Below is a small trained network, with its code and all its weights. Each question gives an input and a class and asks what happens when units are switched off, that is, made to give their printed mean instead of their output.

import numpy as np


def w(rows, s, z=0):
    codes = np.array(rows[::2]) - 128.0
    scale = np.full(codes.shape[1], s)
    scale[-1] = z or s
    return codes * scale


def f(y):
    return y / 2 * (1 + np.tanh(0.7978845608 * (y + 0.044715 * y**3)))


def log_softmax(a):
    a = a - a.max(-1, keepdims=True)
    return a - np.log(np.exp(a).sum(-1, keepdims=True))


def net(x, mask):
    res = np.array(x, float).reshape(1, 6) / 4 @ E
    y = f(res @ A[0][:, :-1].T + A[0][:, -1])
    res = res + np.where(mask, y, B[0][:, -1]) @ B[0][:, :-1]
    return log_softmax(res[-1] @ U[:, :-1].T + U[:, -1])


A, B = {}, {}
E = w([
[71,185,139,128,72,92,67,104],'x0',
[141,111,101,114,43,180,161,19],'x1',
[98,65,129,97,92,214,41,98],'x2',
[137,177,37,1,95,115,64,129],'x3',
[37,63,22,153,182,139,70,141],'x4',
[102,97,150,65,192,60,65,68],'x5',
],0.0075)
A[0] = w([
[171,110,191,136,97,183,130,203,108],'n1',
[150,106,157,213,113,189,133,166,112],'n2',
[154,137,90,46,15,151,168,156,165],'n3',
[166,213,138,86,122,207,133,93,159],'n4',
[144,177,144,81,59,149,146,156,201],'n5',
[66,166,149,89,116,55,125,57,253],'n6',
[56,74,38,204,210,52,145,167,220],'n7',
[197,151,202,113,182,2,124,132,225],'n8',
[123,82,40,87,228,94,88,142,214],'n9',
[144,82,199,136,144,178,100,117,210],'n10',
[152,165,224,142,121,176,175,158,223],'n11',
[129,100,103,127,168,123,122,70,207],'n12',
[18,87,120,199,136,148,109,81,194],'n13',
[136,49,165,176,128,154,163,185,74],'n14',
[115,118,194,86,137,129,56,121,192],'n15',
[145,70,48,112,165,106,75,125,121],'n16',
],0.0082,0.0034)
B[0] = w([
[162,127,63,170,92,47,139,178,159],'n1',
[138,136,67,208,134,111,201,206,163],'n2',
[200,147,67,101,64,179,114,61,197],'n3',
[192,141,142,132,95,115,94,67,170],'n4',
[174,165,146,134,6,143,180,75,181],'n5',
[98,101,233,70,129,164,157,132,224],'n6',
[51,166,151,73,158,183,146,253,252],'n7',
[102,221,232,41,164,47,152,95,245],'n8',
[72,116,91,18,153,141,140,131,254],'n9',
[156,47,88,146,113,54,119,131,171],'n10',
[201,146,97,192,106,35,173,211,200],'n11',
[104,90,170,98,202,190,107,94,177],'n12',
[52,100,160,177,185,223,69,122,214],'n13',
[113,125,90,161,179,124,98,174,161],'n14',
[115,86,154,100,115,67,91,31,195],'n15',
[76,136,96,70,192,166,107,95,201],'n16',
],0.0071,0.0088)
U = w([
[133,21,203,125,163,147,69,68,117],'0',
[198,114,57,185,75,106,147,201,98],'1',
[104,131,86,37,166,124,117,177,152],'2',
[178,194,209,103,202,40,170,110,102],'3',
[156,108,30,115,69,184,61,68,31],'4',
[131,122,108,196,148,215,147,194,134],'5',
[239,179,139,121,2,175,152,111,251],'6',
],0.008,0.0027)

Each question gives the input, the list of numbers given to net, and the class t.
The units are the neurons (one row each of A and B). Each row of codes is followed by its name. A weight is (code - 128) times the scale printed after its matrix; where a second scale follows, it is the last column's (A, B and U).
mask holds one flag per neuron, in row order. A switched-off neuron (its flag False) gives its mean, the last column of its row in B, instead of its output. The means were averaged over made-up inputs and are rounded, as every weight is.
A unit's drop is (log p(t) with every unit on - log p(t) with that unit switched off) / (log p(t) with every unit on - log p(t) with every unit switched off).
The circuit of an input: a set's keep is (log p(t) with only the set's units on - log p(t) with every unit switched off) / (log p(t) with every unit on - log p(t) with every unit switched off). Starting from the 12 units with the biggest drops (on a tie, the unit counted first), units are removed one at a time, each time the one whose removal leaves the highest keep (on an exact tie, the one counted first), for as long as the keep stays at least 0.8.
circuit, biggest first: the units of the circuit, biggest drop first
unit that matters most: the unit with the biggest drop
top k neurons: the k neurons with the biggest drops, biggest first
drop when u is switched off: that unit's drop, to one decimal
input [-6,-1,7,5,-7,7], class 0: circuit, biggest first	[n15; n7]
input [8,6,-4,5,3,6], class 0: top 2 neurons	[n6; n7]
input [-8,3,7,-6,8,2], class 5: circuit, biggest first	[n7; n2]
input [3,6,-7,3,-4,2], class 6: circuit, biggest first	[n3; n5]
input [6,4,3,3,8,1], class 0: unit that matters most	n13
input [4,-8,8,-2,3,-4], class 5: top 3 neurons	[n8; n13; n2]
input [1,0,-5,-8,4,-3], class 5: drop when n13 is switched off	0.1
input [-7,8,-8,4,7,-8], class 4: drop when n11 is switched off	0.5
input [8,3,-6,-6,2,-1], class 5: drop when n15 is switched off	0.2
input [4,-4,3,0,-8,-2], class 6: drop when n5 is switched off	0.3
